Each row of numbers belongs to one of the objects below and depends on some of the facts about them. Some rows are named. Which object is each other row?

How the objects are related:
(151) δ: (59),(5)
(18) δ: (92)
(191) δ: (114)
(26) δ: (114),(551),(422),(441)
(308) δ: (441)
(33) δ: (26)
(348) δ: (231)
(362) δ: (38)
(373) δ: (163)
(38) δ: (513)
(395) δ: (555)
(42) δ: (555)
(423) δ: (689)
(446) δ: (194)
(458) δ: (68)
(483) δ: (628)
(492) δ: (659),(278)
(494) δ: (76)
(503) δ: (26),(42),(447)
(513) δ: (76),(535)
(535) δ: (76)
(551) δ: (485)
(555) δ: (662)
(56) δ: (689)
(59) δ: (662),(163)
(628) δ: (422)
(635) δ: (483),(447)
(639) δ: (555)
(640) δ: (362)
(675) δ: (373)
(68) δ: (278),(76),(555)
(689) δ: (26),(675)
(76) δ: (662)
(92) δ: (422),(194)
[(112),(278),(33),(373),(395),(397),(446),(462),(5),(59),(640),(76)] μ c
[(114),(163),(200),(42),(423),(458),(555),(596),(639),(659),(68),(689),(92)] μ a
[(14),(151),(18),(194),(308),(347),(441),(485),(503),(513),(635)] μ d
[(191),(257),(26),(38),(457),(483),(492),(551),(56),(662)] μ b
[(231),(329),(494),(521),(620),(628),(675),(7)] μ e
[(348),(362),(422),(447),(535)] μ f
[(112),(200),(26),(278),(329),(38),(447),(457),(5),(503),(59),(92)] π vulus
[(114),(18),(362),(422),(483),(492),(521),(535),(56),(628),(640),(662),(675),(76)] π traba
[(14),(163),(446),(458),(462),(485),(513),(555),(596),(620),(639)] π treskol
[(151),(191),(194),(231),(257),(308),(33),(347),(348),(373),(395),(397),(42),(423),(441),(494),(551),(635),(659),(68),(689),(7)] π plobu

Known rows:
(42): [-38  45  40  57 -21  18 -33]
(92): [-83   8  37  28 -13 -59  46]
(639): [-54  64  48  34 -16  43 -31]
(200): [-49  19  34  33  -9 -42  56]
(659): [ -3  47  41  44 -23   9 -14]
(555): [-54  67  47  39 -13  54 -34]
(68): [  3  53  38  51 -19  29 -21]
(551): [-52  25  53  48 -26  -4 -47]
(56): [-58  36  57  43 -24  16 -55]
(26): [-91   4  45  43  -7 -26  16]
(662): [ -2  54  52  48 -17  62 -39]
(373): [-34  40  48  53 -18  24 -54]
(76): [  3  54  48  39 -16  45 -34]
(112): [-36  12  40  25  -8 -37  42]
(14): [-48  67  49  27 -19 -55 -28]
(329): [-40  18  37  32  -9 -49  55]
(494): [ 19  51  42  51 -19  14 -13]
(675): [-55  48  50  49 -21  16 -47]
(231): [ -5  34  47  38 -29 -26  -8]
(535): [ -8  61  42  35 -16  11 -41]
(447): [-83  22  32  38  -3 -40  10]

Name these rows:
Some rows may be objects named above.
[  1  18  40  29  -5 -13  66]	(38)
[-37  13  40  28  -8 -37  39]	(112)
[-43  62  48  29 -16  41 -23]	(458)
[-53  64  49  34 -14  41 -31]	(639)
[ -9  54  42  28 -22 -11 -29]	(362)
[-66  51  52  21 -22   4 -17]	(596)
[-62  35  55  37 -28 -24 -43]	(628)
[ -1  54  51  47 -15  58 -40]	(662)
[-56  54  42  58 -22 -65 -51]	(441)
[-82   7  38  29 -12 -66  44]	(92)
[  6  55  48  39 -15  45 -41]	(76)
[-10  81  44  31 -12 -26 -14]	(513)
[  4  55  37  54 -18  31 -12]	(68)
[-13  39  42  32 -26 -46 -26]	(348)
[ -6  53  43  28 -21  -7 -32]	(362)
[ -2  35  47  39 -29 -29  -8]	(231)
[-41  16  39  35 -10 -47  57]	(329)
[-56  44  60  16 -20   6 -33]	(462)
[-90   7  45  43  -8 -24  16]	(26)
[-53  63  48  36 -16  42 -31]	(639)
[-44  66  49  30 -15  37 -18]	(458)
[-88  40  49  45 -27  -2 -57]	(114)
[-87  65  51  37 -20 -50 -53]	(485)
[ -5  43  46  48 -17  29 -40]	(395)
[ -2  45  53  24 -23   1 -23]	(640)
[-33  38  47  50 -18  22 -58]	(373)
[-88  39  50  37 -26 -33 -69]	(422)
[  3  47  55  34 -22  28 -23]	(492)
[-36  52  43  54 -24 -75 -36]	(635)
[ -1  68  36  60 -16 -37 -27]	(151)
[-42  20  36  39  -1  -2  32]	(5)
[-18  25  37  35   1   1  38]	(278)
[-53  29  59  34 -28  -1 -42]	(483)
[-34  25  36  44   3  12  25]	(59)
[-38   8  43  27  -8 -34  52]	(457)
[ -3  54  41  48 -24 -71 -19]	(347)
[-27  45  44  45 -27 -97 -27]	(194)
[-36  17  38  33  -9 -49  50]	(329)
[-73  36  62  10 -24 -21 -39]	(446)
[-26  44  52  36 -27 -10 -24]	(521)
[-73  62  49  40 -15  45 -41]	(163)
[-67  37  32  51  -3 -82  27]	(503)
[-48  52  49  38 -27 -86 -35]	(18)
[-62  26  51  47 -24  -9 -61]	(33)
[-13  38  46  42 -27 -22  -8]	(7)
[-48  52  41  55 -22 -71 -42]	(308)
[ -6  28  53  37 -25 -10 -21]	(257)
[  1  17  40  28  -5 -14  66]	(38)

Now the same objects, written a new way:
Some objects and their rows:
(555): [-30   3 -27   5 -22 -45  27   6  -1  -3  -7 -54  16 -20 -28   7  32]
(362): [ 15  12  13  18 -24  -3  -1   5   1 -19 -57  -8  56   5 -18  28 -24]
(551): [-14  -3  16   1  20  -9  11  -6 -11 -13 -22  19 -26  -6  19   3  18]
(675): [ 20  -1 -17  -2   0   2 -38  -8   3  -5 -33  16   8  10 -31  22 -14]
(348): [  9   4  24   4  27   7 -11  -6  -4 -14   8   2   4   2  57   4  -4]
(92): [-21  -6  20 -32 -18  23  -9  -3  22  19  51  37 -16  22  -8 -12   3]
(395): [-29  -1   9   2  20 -14   6  -2 -12  -2  -9 -64  10 -13  33 -20   5]
(38): [ -6  -1  26   3 -36  15  43   3  11  -9  32  58  19  18 -25 -12   2]
(14): [  3   4 -31   4 -10 -18  13  15   5   7  32 -18  11 -10   3  -2  24]
(628): [ 20  -2 -24  -8   6   4 -42  -4   0   4 -44  13   0   2   6  15 -46]
(191): [ -8   1  25  10  27  12  18 -10 -14 -21 -24  -7 -32  -3  37  -8  11]
(59): [ 33  -6  -4 -10 -19  -2  -3  -7   7  13  47  25   2  15 -65 -38  -2]
(462): [ -1   6 -44   2 -16 -32   9   6  -6  -6  19 -25  18  -8 -19  -8  30]
(659): [ -6  -4  19  16  12  42  22  -1  -7  18  15 -11 -29 -15  -9  31 -14]
(485): [ 10  -1 -28   3 -13 -43  12  13  -5  22  27   4  -7 -20 -33   6  36]
(458): [-55   5 -30   9 -20 -25  39   9  -5  -5   3 -83  24 -16 -20  12  30]
(308): [  2   0  18  12  36  10  14   5  -4   7   1 -34 -28  -6  31 -12  -1]
(441): [ 19  -4  20   5  27   2  -4   7  -7  12  -5   3 -36 -12  25  -4   1]
(112): [ 31  -4 -13 -15 -14  19  -5   2   8  14  91  51   5  25 -25 -32  -9]
(635): [-43  -4   1  10  33  11   1   9   1  10 -18 -34 -25 -15  41 -18 -23]
(422): [ 35   3  -2 -11  -6  -6 -50  -8  -3  15 -30  24   7  -6  -4  27 -17]

Rows to name:
A row may be one of the objects named above.
[-37   3 -28   5 -22 -41  28   3  -6  -2 -13 -44  17 -17 -18   3  32]	(555)
[  2   1   8   7  13   5  -8  -1 -11  -1 -11  -4  -3  -1  47 -11   0]	(397)
[ 25  -6   5 -20 -12  28   6  -2   8  -9  79  77  -6  25  -1 -21  -6]	(457)
[ 31  -4 -11 -11 -13  18  -5   4   7  14 102  37   3  28 -10 -31 -13]	(112)
[-11   7 -41   3 -21 -25  10   3  -9  -1  23 -27  17  -8 -25  -6  30]	(462)
[ -1  -3  21  14  10  44  24  -2  -7  21   2 -10 -23 -16   9  35 -17]	(659)
[-21  -1 -25  -7  10   1 -19  -2   2  -2 -63  20 -13  -5  -2   6 -27]	(483)
[ 46   0  -9  -6   4  16 -42   1  -3  -5  -2  37  18  14  18  24 -35]	(521)
[ 12  -7   2  -9 -17  32  -1   2  12  -5  80  52  -4  27 -13 -13  -7]	(200)
[ -3   0  50 -21  14  11 -18   5   7  40 -24  15 -15 -10  73   6  12]	(194)
[-19   2 -25  11 -27 -42   8  -1   0  -8 -43 -17   0 -12 -48   6  41]	(163)
[ 21  -7   1 -10 -22   1  -4  -8   9  14  48  21  -5  20 -55 -37  -2]	(59)
[ -1   1  21  10  33  14  13   4  -6   8   1 -29 -32  -3  25 -10  -5]	(308)
[ 30  -8 -13 -15 -26  21  13   2  -1  39 101  30  -1   7 -54 -11 -14]	(278)
[ -7  -1  20   2  21  12   2  -5  -8 -22 -24  40 -11   0  56   2   8]	(257)
[-19   2   2   5  24  -3   1  -1 -14 -10 -11 -37 -22  -3  20 -18   6]	(33)
[-18  -1   4   5  14 -10   1  -5  -8  -1 -34 -13 -11  -1  -2 -16  15]	(373)
[-20   2 -21  -7   5   9  -2 -10   5 -19 -41 -11  -4  11 -39  15   4]	(56)
[  3   0 -16  -3   4  -1 -37  -2  -2   5 -47  16   2   1  -3  19 -41]	(628)
[ 10   4  19   6  20  13  -4  -4  -8 -22   9   2  10   2  54   3  -4]	(348)
[ 36   3  -9  -2   2   4 -34  -1   0  -1 -40  -1 -11   3 -24  19 -12]	(114)
[  2  -2  36  15  25   2   5  -5   4   0 -56 -36 -17  -8  17 -22   1]	(151)
[ 14  -7 -16 -11 -15   0 -13  -2   7  23  77  70 -13   6 -28 -18 -24]	(447)
[ 12   3  -9  -2  -3  45  20  -7  -4   4  -4 -35   3  -4 -27  36 -24]	(492)
[ 12  -2  24  10  23  18 -14   8   3   1   7   9  -7  -4  57  -9  -4]	(347)
[ 57  -8   8  -8 -16  -7 -12 -14  10  18  19  54 -15  18 -71 -44  -8]	(5)
[ 29  -2  -2  -8 -12 -15 -15  -7  -1   3 -61  26  21  -4 -17  20  -5]	(662)
[  2  16  -2  22 -21   8  12  11   4 -24 -68 -57  50  14 -29   7 -23]	(640)
[-22   2 -31   9 -25 -46   4   1   1  -8 -38 -16  -2 -14 -66   8  43]	(163)
[-13   5 -21  13 -24 -43  36  17   3   9   2 -48  38 -20 -23   3  22]	(513)
[  2  -1  20   3  21   6   1  -3  -6 -18 -21  35 -11   3  59   0   8]	(257)
[  8   4 -12  -3  -4  37  14  -5  -3   6  -1 -44   3  -5 -34  33 -30]	(492)
[ 39   7   6  -1  -8  -7 -14  -2  -8  -6 -28 -21  44  -1 -10  22 -19]	(535)
[-16   5 -26   5 -19 -23  10   6   1 -17  10 -16  13  -5 -10  10  31]	(596)
[-23   2 -24   9 -23 -43  15  -1   1 -10 -45 -12  -2 -14 -59   7  51]	(163)
[  8   2 -36   7 -22 -29   1   5  -7 -12  27  21  15  -8   4  12  15]	(620)
[ -2   0  30  15   4  -7   9  -2 -10 -17 -20 -17  27  -4  42   0 -10]	(494)
[ 45  -6  -1 -12 -14  26 -12   2  10   6  99  87   2  32  -8 -11 -29]	(329)
[-24   4 -35   8 -11 -19   6   6  -1 -19  10 -14   9  -6  -9   8  34]	(596)
[-52  13  -2 -27 -22 -27  18   1   2  15   1 -63  18 -12  -4   0  47]	(446)
[ 27   4 -13  -2  -9 -11 -24  -3  -6   4 -42 -42  40  -4 -27   6 -13]	(76)
[  1  -7  -4 -16 -12  13  11  -4   7   2  67  66 -26  18 -38 -19   5]	(26)
[ 32   3  -7 -16  -4  -7 -46  -6  -2  13 -30  21   8  -4 -11  28 -22]	(422)
[ -2  -7  -8  -8  -2  17  13   8  14  26  90  15 -15  12 -26 -31 -21]	(503)
[ -4   5  17 -24   9  19 -26   2  18  25 -30 -34   9   2  26  14 -15]	(18)

